Moves between items:
α: kuv->pip, fem->dup, seb->rik, lol->fas, rik->kug, lop->bim, voz->sar, bet->lif, dit->bez, fas->lol, bim->zas, fel->dal, duz->kog, rut->dof, puf->lem, bop->ton, pip->bet, gur->ziz, sar->kuv, zom->vuz, zuz->dek, gon->fem, muk->mit, zik->duz, ton->vuz, vop->vur, nub->kug, dut->kug, zas->zus, ler->lop, mit->til, vuz->zuz, til->rap, fop->rut, vab->dup, sak->dit, les->bop, ziz->bup, bez->fem, dup->vos, lif->bup, dop->tol, naf->les, rap->tol, zon->fop, non->bez, zug->zuz, nas->giv, vos->tar, dek->vuz, vav->dem, tol->voz, lum->dit, bup->vop, tar->non, mip->mit, dof->lop, vur->fem, zup->zik, pib->seb, rok->seb, zef->nas, ris->zon, zus->sak, dal->fas, kog->tol, kug->gur, rop->naf, lem->dof, giv->lif, dem->ris
π: kuv->mit, fem->giv, seb->zup, lol->voz, rik->zik, lop->zus, voz->zom, bet->gon, dit->zef, fas->rik, bim->sak, fel->lol, duz->dal, rut->ton, puf->naf, bop->zuz, pip->seb, gur->rok, sar->mip, zom->til, zuz->dem, gon->kug, muk->zom, zik->fel, ton->dek, vop->bet, nub->ziz, dut->bez, zas->ler, ler->zug, mit->puf, vuz->vav, til->lem, fop->lop, vab->nas, sak->dit, les->vuz, ziz->zef, bez->vos, dup->dut, lif->vur, dop->sar, naf->ton, rap->lol, zon->dof, non->dup, zug->bez, nas->bup, vos->nub, dek->ris, vav->zon, tol->kuv, lum->tar, bup->pip, tar->fem, mip->naf, dof->zas, vur->pib, zup->kog, pib->muk, rok->giv, zef->lif, ris->rut, zus->lum, dal->nas, kog->fas, kug->vab, rop->dop, lem->les, giv->vop, dem->ler

In the rows, zero is written as 49.

The rows follow the links: the fewer symbols apart two items are, the more alike their rows tend to be.

Each row is also shifted at random along 3 hidden directions that mean nothing.

Row, then item:
62;54;59;44;44;50;51;60;59;55;44;43;62;40;56;57;55;52;33;54;49;38;56;46;53;42;54;50;57;49;51;50;40;48;50;64;46;51;49;50;52;49;37;48;39;65;62;44;43;55;58;42;52;49;45;51;42;48; item vop
14;55;47;51;44;41;39;54;52;49;36;53;48;44;46;51;45;52;46;44;39;45;48;51;39;48;54;55;46;61;49;42;52;44;39;46;52;46;35;60;66;46;52;50;52;55;53;56;43;51;56;57;45;47;44;57;49;48; item gur
61;49;47;49;57;59;37;48;42;42;59;45;58;58;53;54;55;55;47;53;56;48;53;64;48;59;44;38;53;43;46;53;37;66;60;49;56;50;58;46;56;59;44;56;47;53;52;57;55;47;52;48;57;39;54;45;58;62; item tol
26;50;62;41;45;43;53;63;58;55;38;60;42;31;47;40;44;50;29;51;48;46;50;54;40;48;49;54;39;57;55;36;51;40;43;60;45;52;35;57;58;49;50;52;58;49;66;48;49;54;59;53;46;45;44;51;54;55; item nas
82;47;57;46;41;48;46;40;39;44;45;47;53;49;37;51;48;52;61;44;53;40;55;42;64;46;66;60;57;43;46;58;52;58;40;50;45;58;56;45;47;36;48;46;59;55;47;50;55;51;39;39;50;53;46;46;45;56; item lop
94;44;63;39;52;41;61;52;43;53;48;49;39;47;40;44;60;45;44;48;49;49;54;42;49;48;52;55;41;50;47;50;58;40;42;45;46;47;52;53;45;41;45;51;57;38;42;49;45;51;44;49;48;43;50;52;51;44; item lum
44;47;46;49;53;60;35;44;47;43;51;42;49;48;57;52;54;54;51;56;55;47;53;65;39;57;46;43;50;51;52;45;44;66;60;42;51;47;54;45;50;62;52;62;48;44;51;64;48;59;59;50;47;35;49;48;51;62; item sar
42;46;52;44;42;49;56;38;41;50;48;50;42;42;41;45;49;52;58;47;47;42;55;36;59;47;64;60;54;47;52;61;54;55;40;52;41;60;53;47;45;32;48;52;62;42;41;51;51;49;42;39;54;46;52;47;46;60; item zas
26;51;41;46;51;58;40;44;55;49;53;49;47;37;62;48;50;52;50;57;58;44;59;51;42;46;51;40;49;50;61;58;44;64;55;56;48;50;63;45;52;61;43;43;45;36;53;59;44;54;64;40;54;41;52;45;47;63; item kuv
57;49;46;46;61;56;54;51;46;54;61;65;47;53;44;43;39;56;44;47;44;49;43;55;50;58;42;44;44;45;47;44;43;47;43;51;54;56;43;51;53;48;46;48;58;48;55;39;54;33;42;47;50;49;55;44;64;54; item fel
53;44;55;47;48;49;59;46;54;47;48;45;45;53;49;44;46;38;58;52;56;67;40;49;58;41;50;48;42;36;54;47;59;42;60;54;39;42;57;41;34;58;57;38;48;46;52;35;61;53;41;48;45;68;50;47;47;38; item dek
54;41;52;47;47;50;56;47;57;45;43;42;46;53;50;51;49;41;61;50;51;64;43;57;53;47;49;51;42;47;52;36;57;43;59;48;38;45;47;43;36;57;59;48;48;48;47;42;57;58;45;48;44;61;38;47;49;40; item ton
31;52;58;48;46;44;53;63;55;51;50;43;61;43;54;58;57;51;31;52;45;36;56;45;48;49;51;50;58;55;42;52;37;47;51;56;52;52;42;55;54;46;42;59;42;68;54;46;43;57;56;52;49;43;46;52;42;48; item giv
22;46;38;51;50;52;45;36;59;45;43;43;46;43;50;55;53;51;66;48;47;57;53;47;46;48;50;42;43;51;60;43;56;41;52;42;52;49;57;39;46;52;50;41;41;36;44;56;39;55;57;36;51;49;41;48;47;44; item puf
52;52;46;57;52;38;50;55;43;55;48;57;30;46;59;35;50;41;46;50;53;57;46;42;37;39;40;48;37;51;51;57;57;41;46;46;50;32;51;58;48;52;53;40;47;30;47;51;48;48;48;61;46;48;62;57;46;41; item non
52;47;64;37;43;44;59;61;54;52;41;48;51;39;42;53;56;50;35;50;46;43;52;57;46;53;54;58;47;59;47;31;48;39;49;50;43;54;37;57;54;48;47;62;51;59;56;52;42;61;56;53;44;42;41;52;55;51; item zef
56;60;52;55;53;32;38;59;50;45;37;53;43;49;46;37;50;43;41;44;50;53;44;48;40;38;46;47;39;53;53;53;55;40;38;49;52;32;46;59;59;51;54;36;44;49;56;56;51;46;48;57;42;48;53;58;50;44; item vab
24;48;51;46;53;51;46;43;58;36;43;37;55;52;43;53;61;48;60;48;54;61;49;48;53;48;48;38;39;43;56;45;57;44;58;39;52;46;61;42;47;58;48;39;39;42;45;46;50;54;50;34;46;50;44;47;52;44; item naf
30;52;41;52;48;53;46;52;61;57;50;57;52;39;49;52;36;57;42;51;39;36;49;42;51;49;50;50;53;54;50;52;45;44;37;55;55;61;45;45;56;39;43;40;46;53;58;48;39;39;57;45;54;52;47;48;47;47; item seb
32;63;52;55;44;38;39;63;48;51;47;46;62;47;56;50;57;48;35;49;48;40;52;41;50;39;49;47;57;49;44;64;43;49;44;56;58;41;51;59;57;49;42;41;37;65;53;46;46;49;50;55;51;45;58;60;37;42; item gon
62;49;45;47;61;54;48;54;48;51;59;60;55;56;36;46;38;56;42;44;43;48;41;49;54;59;38;46;46;43;43;47;44;43;37;50;60;59;48;47;55;44;46;38;57;53;54;41;56;28;42;44;49;54;52;46;62;50; item zik
45;54;44;63;53;39;43;56;38;50;53;48;46;59;57;47;56;46;43;46;51;53;46;46;42;50;42;48;51;50;39;56;48;50;51;39;55;35;46;58;52;49;54;50;44;52;39;52;44;46;45;64;49;44;59;57;45;39; item dup
34;47;42;51;38;52;47;36;41;46;48;51;46;49;45;53;40;49;67;45;48;41;50;42;56;48;61;62;58;51;48;56;52;58;46;48;42;57;46;45;45;39;54;53;60;48;42;52;49;51;45;47;49;54;46;46;41;58; item dof
42;41;50;49;49;54;60;45;55;48;53;43;47;60;54;50;49;40;55;53;54;63;44;54;57;48;46;47;48;42;50;45;53;45;63;49;41;43;52;44;33;60;54;49;41;50;45;36;54;53;43;50;46;60;46;45;46;38; item vuz
50;56;57;45;43;42;51;57;63;50;43;47;53;31;55;46;49;48;32;58;52;40;56;42;51;36;53;47;49;52;60;55;46;48;47;67;42;51;55;51;52;49;39;39;43;52;63;43;46;54;63;40;56;46;47;50;42;50; item bet

Start here and follow the symbols in turn, left to right. Where do you end up?
Answer with the item's name.
24;47;49;49;43;51;54;41;29;43;62;43;54;61;47;50;53;49;54;44;52;40;54;41;66;52;58;57;67;40;37;67;44;65;53;45;47;53;54;46;38;37;48;61;56;54;31;42;54;50;34;48;56;47;56;45;41;58
π π α α -> dup
37;52;32;52;49;60;42;40;60;46;46;41;52;46;57;59;52;52;64;53;49;50;56;47;46;53;47;38;52;54;57;50;49;50;54;46;57;52;57;40;49;51;44;46;37;44;45;56;35;50;60;36;52;47;45;46;44;46
α π α -> dof
36;45;50;47;51;50;65;48;52;49;53;47;41;50;55;44;48;38;51;56;55;63;44;46;53;43;46;48;42;39;51;47;55;43;59;53;37;40;51;41;32;55;57;45;48;41;47;33;56;52;42;48;47;59;54;49;45;44
π π α π -> zus
54;60;51;53;48;33;36;54;47;45;33;53;46;51;44;44;50;44;48;41;46;54;47;53;39;42;49;57;44;57;50;44;56;42;41;42;57;39;41;61;62;51;55;42;44;54;52;56;48;50;48;61;42;47;46;58;52;42
π π α -> nas
65;45;47;50;36;52;46;39;43;46;43;53;45;47;45;46;34;48;62;48;50;44;47;51;53;44;63;63;57;51;53;50;52;62;47;51;34;53;41;46;45;44;63;54;64;52;52;55;55;55;45;54;48;59;43;47;42;59
π α α α -> zus
53;54;50;55;48;38;52;64;42;55;54;42;55;53;60;51;62;48;34;48;49;46;52;41;47;46;43;48;57;53;37;61;44;48;55;46;52;35;44;56;50;49;44;49;34;60;41;49;45;51;50;61;54;41;57;56;41;39
α π π -> bez
87;61;45;51;45;53;45;49;64;47;49;38;72;48;45;58;56;51;43;51;48;43;58;30;66;35;49;40;53;37;53;69;42;39;44;62;62;56;65;46;51;42;28;21;29;62;57;36;44;38;50;28;59;59;52;48;40;41
π α π α -> lem
26;44;48;54;51;45;60;52;37;54;64;47;43;58;59;41;54;42;50;53;58;56;48;44;55;47;47;50;51;41;41;62;50;53;57;45;43;42;50;47;35;49;54;57;52;39;35;40;54;50;39;59;50;53;59;49;45;44
α α π π -> rut
50;51;47;47;51;53;36;41;57;37;42;35;55;49;48;58;61;50;61;51;53;54;53;54;47;50;48;39;46;45;57;46;49;51;56;43;55;48;64;46;53;60;44;45;37;45;49;58;45;57;59;35;48;42;45;48;50;52
α π π -> naf
40;45;40;50;61;63;48;46;42;56;67;64;41;52;53;41;38;57;42;53;51;46;43;58;47;59;39;44;44;49;47;50;40;56;48;49;54;57;46;47;53;54;49;52;57;40;52;50;53;36;51;53;52;45;57;42;62;58
α π α α -> gur
36;42;48;50;49;50;57;47;54;40;46;34;51;59;46;58;57;47;61;46;48;63;47;54;53;54;48;47;47;46;45;38;55;39;60;43;51;51;48;43;40;54;54;48;40;54;40;47;45;56;46;45;46;53;40;47;51;37
π α α -> dek
67;51;70;37;53;38;63;53;45;53;43;47;48;45;37;42;64;47;41;44;54;49;56;39;59;45;55;51;44;47;47;53;57;40;45;48;50;47;58;52;47;40;38;44;55;40;42;43;49;48;41;35;47;41;52;49;57;50
π π α α -> vop
69;56;54;48;42;44;42;59;61;47;36;48;58;39;40;56;44;52;42;44;39;41;49;48;45;45;54;55;50;57;57;42;49;40;38;57;56;52;40;56;61;43;45;39;44;65;65;51;44;50;55;49;47;53;39;53;47;45
α π α -> zik
76;54;59;43;55;51;37;46;46;37;45;38;60;55;48;50;59;47;49;51;59;52;52;65;48;49;48;39;45;43;53;47;43;64;59;50;52;44;61;47;57;62;46;50;41;51;54;56;62;55;52;42;49;41;48;47;58;59
π α α -> pip
49;35;55;51;51;50;62;54;49;46;53;34;58;67;43;63;58;47;59;47;43;62;42;58;57;61;42;49;52;46;38;32;46;43;66;38;47;48;42;45;38;55;57;65;39;65;36;43;51;57;40;53;45;58;38;46;52;34
π π -> dem
